Each row, then one of two labels for whether it has a hidden trait; a new part has new ones:
In the rows, zero is written as 128.
[ 90 105 129 130 126 126 137 127 126 125 126 123 125 104 132 124 128 116
 135 116 130 113 117 125 152 117 133 136 110 135 123 126 160 128 119 122
 169 116 135 117 115 116 137 126 147 134 141 117  83 111 105 143 131 129
 122 129 146 127 127 128 128 121 122 113 136 133 130 127 136 126 127 121
 119 127 121 134 128]	j312
[ 83 117 135 128 121 145 164 125 152 129 118 130 130  54 135 128 125  93
 164 112 163  99 111 125 173 106 126 131  83 153 123 150 189 125 123 116
 139 120 131 120 113 116 163 130 168 142 178 101  57  98  79 153 135  87
 132 114 129 113 122 119 128 121 113 114 152 134 134 124 135 130 121 124
 123 125 123 127 128]	j816
[128 120 127 127 127 126 125 136 121 127 132 129 134 106 125 128 127 134
 123 132 136 125 126 128 127 129 130 121  97 109 136 138 118 128 129 126
 131 131 122 117 125 125 101 134 122 124 124 126 114 133 138 131 133 137
 129 134 122 131 128 121 124 126 125 123 120 128 126 123 121 129 130 129
 126 128 125 130 129]	j816
[ 80  97 133 155 126 131 130 118 122 130 155 116 126 145 112 123 128 117
 129 103  91 102 127 110 155 112 126 188 146 146 113 124 129 128 117 116
 131 120 151 144  96 129 126 119 130 129  99 135 176 128  85 136 134 143
 121 101 180 125 125 115 130 133 129 104 124 126 129 137 153 127 127 118
  84 127 134 129 137]	j312
[110 112 130 128 123 142 136 162 145 114 130 135 133  81 141 132 128 141
  60 142 189 124  95 121 149 123 111  93  91  94 145 176 130 126 132 130
 228 102 129 125 126 112 112 138 118 128 188 113  54 108 160 110 147 150
 122 136 151 123 125 154 127 120 114 142 129 121 128 139 127 131 133 128
 135 125 115 137 116]	j816
[128 132 136 141 129 121 119 116 120 142 140 119 119 160 120 126 126 112
 176 113  98 121 126 128 118 125 138 168 149 136 107 112 111 130 132 126
 106 138 131 129 115 139 115 119 118 130  81 123 219 143 115 137 111 118
 129 110 123 119 128 109 127 130 137 115 111 128 126 123 128 127 131 130
 109 131 137 124 133]	j312
[115 124 131 132 127 119 125 119 112 130 135 125 127 136 124 124 128 115
 142 106 110 110 125 122 123 126 133 134 132 132 118 125 125 124 119 121
  98 121 131 129 101 131 123 126 124 123 116 129 140 136  99 140 125 118
 122 119 143 125 125 118 131 132 125 115 114 130 128 131 125 126 136 118
 109 128 130 127 136]	j312
[119 123 124 131 126 155 120 185 131 113 153 142 120 119 133 143 130 150
  89 149 187 128 135 122 150 114 112  89 113 105 168 150 104 138 132 143
 255 109 125 134 136 116  75 133 100 107 156 118  88 143 177 103 173 176
 123 130 162 145 126 150 120 116 128 149 128 115 127 135 116 134 140 128
 163 124 114 133 116]	j816
[131 152 123 120 127 114 130 129 133 129 115 143 138 117 141 125 132 138
 106 139 139 124 118 130 103 133 120  89  98 118 136 124 136 128 145 138
 132 128 116 123 133 114 125 137 121 129 135 120  47 113 141 103 129 124
 125 143  88 135 131 148 130 125 122 135 112 133 131 122 129 133 134 128
 175 127 120 128 110]	j816
[131 131 129 124 122 131 135 150 137 129 130 142 128  67 140 135 125 140
 128 131 179 114 113 123 150 135 128 102 102 119 147 163 149 137 131 129
 100 120 126 108 130 123 125 140 133 129 180 119  38 132 148 139 132 131
 130 138 119 125 124 145 125 124 117 139 128 127 130 122 100 129 125 134
 191 126 116 122 128]	j816
[179 155 134 123 127 130 102 157 111 130 144 144 124 131 137 140 125 146
 110 144 148 143 142 146 115 158 140  81 107 104 162 148 103 138 148 141
 133 129 110 109 134 136  96 140 105 131 137 142 115 149 187 121 127 157
 145 152 103 142 130 147 123 132 127 141 105 125 124 118 106 134 132 139
 199 129 125 123 130]	j816
[105 101 124 151 124 133 139 148 130 122 163 124 124 127 113 127 132 144
  70 125 124 113 113  96 164 122 111 159 132 134 121 132 122 133 127 121
 186  94 143 147 114 116 107 125 131 107 137 117  96 144 114 112 140 170
 100 127 172 142 123 143 130 125 132 133 108 119 130 138 137 127 144 110
  91 126 112 140 116]	j816
[ 63  97 142 156 126 139 143 101 140 126 138 111 129 131 113 118 127  90
 148  89  86  97 129 117 155 116 119 234 142 172 100 116 156 120 113 109
 144 107 169 136 100 133 142 118 156 161  94 130 254 114  66 188 137 122
 119  92 255 116 122 102 131 130 121  96 145 123 128 147 185 123 124 119
  50 127 154 131 155]	j312
[ 73  83 128 155 129 137 144 119 134 117 143 110 120 131 114 123 129 102
 137  86  93 100 137 108 145 107 117 187 142 157 107 118 132 122 107 113
 170 120 166 138 100 129 121 115 144 130  86 111 208 124  94 149 145 124
 121 100 232 117 124 119 127 123 133 103 146 114 127 146 174 122 133 111
  61 126 134 142 139]	j312
[255 172 155 153 141 105  99 135 113 158 215 141 142 255 135 118 130 194
  54 144  66 199 129 166 110 193 103 111 137  90 109 121  91 121 173 128
  84  86 118 122 104 165  71 151  90 122  60 216  78 177 162 113 113 255
 110 213 132 147 147 166 148 169 139 149  82 143 126 126 116 149 162 144
 122 136 172 132 147]	j816
[105 116 126 136 124 132 147 129 128 127 127 126 122 101 121 126 128 120
 156 121 129 117 122 109 164 119 127 143 114 141 127 129 140 135 120 127
 140 121 144 132 113 120 130 126 137 123 123 103 119 126 105 137 143 132
 125 107 160 131 123 130 125 123 130 122 138 124 130 130 138 131 127 113
 122 125 114 131 129]	j816
[ 99 102 129 143 125 120 153 127 135 121 139 119 132 139 116 120 129 109
 121  99 113 107 125 117 149 118 119 182 128 143 117 126 143 126 117 116
 162 104 145 146 111 122 138 119 138 132 100 119 129 125 103 142 132 121
 120 108 165 119 129 130 132 127 126 109 126 130 131 136 149 129 131 121
  80 126 126 124 132]	j312
[100 126 129 160 123 106 143 104 122 143 136 128 134 114 116 117 131 143
 109 105  81 116 109 107 133 130 126 252 166 179 106 119 160 123 117 117
  86 105 130 160 104 122 175 123 161 115  98 112 125 118  75 130 113 120
 110 114 144 123 126 127 143 134 134 110  91 148 138 134 136 128 141 110
  85 128 120 130 122]	j816
[ 96 104 127 145 123 128 151 126 142 125 120 124 138 107 126 117 130 133
  71 128 103 121 115 114 149 116 119 126 114 147 118 139 148 121 120 121
 135 102 136 137 120 114 138 133 141 128 131 103  45 114 112 124 120 148
 115 140 151 128 126 144 136 129 124 125 125 130 134 138 143 127 132 116
  83 125 114 136 118]	j816
[ 93  96 142 144 132 135 113 113 127 121 163 111 122 185 115 121 128 112
 105  85  79 100 142 129 112 122 128 155 133 129 104 116 116 123 118 113
 117 109 152 138 106 144 104 120 123 148  70 149 213 130  92 161 126 134
 119 101 181 115 129 112 127 131 130 103 122 124 125 140 151 126 133 117
  58 128 161 133 151]	j312
[131 109 141 127 124 148 115 154 153 128 133 136 130  60 154 133 123 111
  65 156 156 128 116 138 140 134 120  75  74  81 153 182 139 123 132 119
 179 104 121  96 127 126 116 147 125 142 199 111  20 110 137 142 134 137
 128 168 129 123 121 131 127 130 109 137 136 132 126 127 119 130 120 141
 127 126 129 127 138]	j816
[ 77  93 137 157 125 121 148 107 134 132 134 114 129  86 118 119 123 103
 128 110  95 107 107 114 157 119 132 214 142 178  98 128 200 123 115 109
  21 102 141 138 106 129 174 126 173 134 118 116 128 113  88 170 102 108
 121 113 161 117 120 107 138 132 118 106 123 143 134 138 147 127 124 115
  80 127 126 127 135]	j312
[ 89 105 129 135 122 139 144 144 147 123 140 132 130  69 129 130 132 131
  79 140 146 120 117 117 169 121 110 131 107 129 128 164 158 131 129 122
 200  92 131 130 119 113 145 137 137 119 158 104  46 119 132 113 134 136
 117 127 172 125 125 144 129 121 118 128 118 125 132 133 136 131 138 119
 112 124 117 141 121]	j816
[118 115 125 112 131 147 129 176 136 111 138 133 132 152 138 129 129 127
  93 132 189 130 151 142 108 125 105  73  79  93 160 140  99 128 130 143
 255 128 128 118 133 117  98 134 108 128 141 128  51 126 181 106 173 145
 137 116 131 131 132 137 123 118 125 128 137 121 127 124 125 135 133 137
 185 125 126 131 124]	j816
[ 88  95 150 155 129 121 134  93 144 124 130 114 137 155 126 112 126  81
 162  93  81 110 127 127 120 104 137 251 144 168  94 117 163 113 107 103
  73 123 164 125 107 145 172 125 167 174 108 127 233  91  63 191 103  91
 125 105 193  98 126  96 136 139 123  86 134 138 125 143 166 126 118 123
  62 128 157 127 161]	j816
[ 88 111 136 139 123 123 134 120 137 136 130 124 129 112 132 121 127 123
 111 110 124 113 121 122 134 117 121 159 106 128 110 143 156 121 124 114
 126 110 134 118 112 125 143 134 135 142 129 119  94 116 101 151 117 117
 122 130 139 112 126 131 136 133 120 107 121 134 132 124 128 132 130 126
 100 127 138 128 134]	j312
[127 139 144 155 125 117 123 120 113 152 136 125 117 143 116 123 120 130
 201  95  93 103 120 130 126 138 139 165 146 134 108 134 127 133 143 122
  92 118 127 109  87 142 107 128 110 133  80 132 247 157  93 174 117 137
 137 120 142 128 125 123 131 132 134 105  90 138 131 119 129 143 137 126
 160 132 146 130 140]	j816
[104 114 126 138 124 133 145 118 139 121 126 125 134  95 125 127 127 122
 108 129 130 119 110 123 167 123 132 168 120 137 121 144 161 125 124 117
 166 102 131 133 124 122 153 133 154 123 155 108  83 117  90 127 130 134
 117 123 162 123 123 125 129 127 121 118 125 132 133 133 138 124 129 120
 103 125 117 131 124]	j816
[ 77  99 137 137 127 124 129 117 133 127 138 120 128 111 122 119 129 124
 123 102 126 106 124 118 133 114 117 150 128 136 111 123 148 123 115 117
 147 108 145 126 110 129 135 125 138 137  77 128 146 123  97 147 127 138
 124 113 182 118 126 116 132 125 133 112 128 127 130 134 146 130 127 123
  88 129 137 131 135]	j312
[154 165 137 129 124 115 127 144 126 144 123 145 128  91 140 133 122 153
 133 145 148 140 114 133 128 149 146  92 114 105 143 148 135 132 144 132
  77 120 113 111 128 119 136 145 128 127 160 118  82 134 134 136 117 123
 130 159  98 130 124 141 128 130 118 147 109 136 132 119 100 135 126 131
 212 128 116 125 127]	j816
